Below is a small trained network, with its code and all its weights. Each question gives an input and a class and asks what happens when units are switched off, that is, made to give their printed mean instead of their output.

import numpy as np


def w(rows, s, z=0):
    codes = np.array(rows[::2]) - 128.0
    scale = np.full(codes.shape[1], s)
    scale[-1] = z or s
    return codes * scale


def norm(h):
    return h / np.sqrt((h * h).mean(-1, keepdims=True) + 1e-5)


def f(y):
    return np.maximum(y, 0)


def log_softmax(a):
    a = a - a.max(-1, keepdims=True)
    return a - np.log(np.exp(a).sum(-1, keepdims=True))


def net(x, mask):
    res = np.array(x, float).reshape(1, 7) / 4 @ E
    u = 0
    for l in range(2):
        y = f(norm(res) @ A[l][:, :-1].T + A[l][:, -1])
        res = res + np.where(mask[u : u + 13], y, B[l][:, -1]) @ B[l][:, :-1]
        u += 13
    return log_softmax(norm(res)[-1] @ U[:, :-1].T + U[:, -1])


A, B = {}, {}
E = w([
[127,128,127],'x0',
[56,210,43],'x1',
[130,130,129],'x2',
[221,255,165],'x3',
[127,129,130],'x4',
[64,169,226],'x5',
[127,128,129],'x6',
],0.0066)
A[0] = w([
[81,172,128,149],'0.n0',
[210,88,230,13],'0.n1',
[176,96,152,76],'0.n2',
[210,193,146,74],'0.n3',
[163,158,166,68],'0.n4',
[81,166,194,138],'0.n5',
[87,148,206,97],'0.n6',
[159,95,163,3],'0.n7',
[131,90,193,110],'0.n8',
[72,131,252,54],'0.n9',
[196,96,74,54],'0.n10',
[198,164,151,45],'0.n11',
[172,48,206,11],'0.n12',
],0.013,0.0045)
B[0] = w([
[134,137,69,222],'0.n0',
[94,187,51,251],'0.n1',
[102,203,81,178],'0.n2',
[79,130,217,255],'0.n3',
[93,140,163,188],'0.n4',
[183,109,82,249],'0.n5',
[202,122,114,223],'0.n6',
[81,173,71,149],'0.n7',
[89,85,59,207],'0.n8',
[228,99,134,252],'0.n9',
[252,90,107,189],'0.n10',
[138,144,199,201],'0.n11',
[13,149,15,219],'0.n12',
],0.011,0.0045)
A[1] = w([
[70,111,176,3],'1.n0',
[196,108,116,65],'1.n1',
[79,123,152,142],'1.n2',
[67,68,106,117],'1.n3',
[124,182,114,201],'1.n4',
[98,154,211,129],'1.n5',
[79,155,196,100],'1.n6',
[73,4,145,159],'1.n7',
[145,124,117,46],'1.n8',
[120,137,108,124],'1.n9',
[139,59,124,163],'1.n10',
[74,125,124,207],'1.n11',
[193,138,111,202],'1.n12',
],0.016,0.0038)
B[1] = w([
[67,66,118,132],'1.n0',
[229,58,80,197],'1.n1',
[206,85,143,148],'1.n2',
[97,176,158,215],'1.n3',
[76,131,96,237],'1.n4',
[109,53,145,182],'1.n5',
[103,81,138,170],'1.n6',
[140,146,254,218],'1.n7',
[130,160,168,136],'1.n8',
[148,112,82,166],'1.n9',
[119,115,190,201],'1.n10',
[140,209,119,191],'1.n11',
[98,54,124,253],'1.n12',
],0.0085,0.0064)
U = w([
[35,134,2,130],'0',
[170,24,82,222],'1',
[59,92,216,2],'2',
],0.014,0.00071)

Each question gives the input, the list of numbers given to net, and the class t.
The units are the neurons (one row each of A and B). Each row of codes is followed by its name. A weight is (code - 128) times the scale printed after its matrix; where a second scale follows, it is the last column's (A, B and U).
mask holds one flag per neuron, layer by layer. A switched-off neuron (its flag False) gives its mean, the last column of its row in B, instead of its output. The means were averaged over made-up inputs and are rounded, as every weight is.
A unit's drop is (log p(t) with every unit on - log p(t) with that unit switched off) / (log p(t) with every unit on - log p(t) with every unit switched off).
The circuit of an input: a set's keep is (log p(t) with only the set's units on - log p(t) with every unit switched off) / (log p(t) with every unit on - log p(t) with every unit switched off). Starting from the 12 units with the biggest drops (on a tie, the unit counted first), units are removed one at a time, each time the one whose removal leaves the highest keep (on an exact tie, the one counted first), for as long as the keep stays at least 0.8.
units of the circuit, in order: the units of the circuit, biggest drop first
unit that matters most: the unit with the biggest drop
top k neurons: the k neurons with the biggest drops, biggest first
k most important neurons of layer l: the k neurons of layer l with the biggest drops, biggest first
drop when u is switched off: that unit's drop, to one decimal
input [-5,-3,-7,-5,-2,8,-1], class 1: units of the circuit, in order -> [0.n9]
input [2,-7,-1,-6,4,-6,1], class 0: units of the circuit, in order -> [0.n12 0.n9]
input [-4,5,-8,4,-8,-7,-3], class 1: units of the circuit, in order -> [0.n12 0.n1]
input [0,-7,5,-6,8,3,4], class 0: top 3 neurons -> [0.n12 0.n1 0.n3]
input [1,-1,2,6,-3,8,2], class 1: units of the circuit, in order -> [0.n9 0.n5]
input [2,-5,-7,-6,4,-4,-8], class 2: units of the circuit, in order -> [1.n7 0.n9]
input [7,4,8,-8,-1,-2,8], class 2: top 3 neurons -> [1.n7 0.n1 0.n12]
input [6,6,-4,3,-4,-8,2], class 1: units of the circuit, in order -> [0.n12 0.n1]
input [2,-3,1,-4,5,5,-7], class 1: top 3 neurons -> [0.n9 0.n3 0.n6]
input [-3,4,-1,-6,7,-5,-3], class 2: top 2 neurons -> [0.n1 1.n7]
input [6,-8,1,4,-4,8,4], class 0: top 2 neurons -> [0.n1 0.n12]
input [-1,-6,-3,-8,-1,-6,-1], class 2: 2 most important neurons of layer 1 -> [1.n7 1.n3]
input [3,-5,1,3,4,4,8], class 0: 2 most important neurons of layer 0 -> [0.n1 0.n12]
input [4,4,4,1,3,-6,-8], class 1: unit that matters most -> 0.n10
input [8,3,0,-7,7,1,6], class 2: drop when 1.n6 is switched off -> 0.0
input [8,-6,-3,5,-4,-5,5], class 0: drop when 0.n1 is switched off -> 0.4
input [3,3,5,-8,7,0,-8], class 2: drop when 1.n7 is switched off -> 0.1
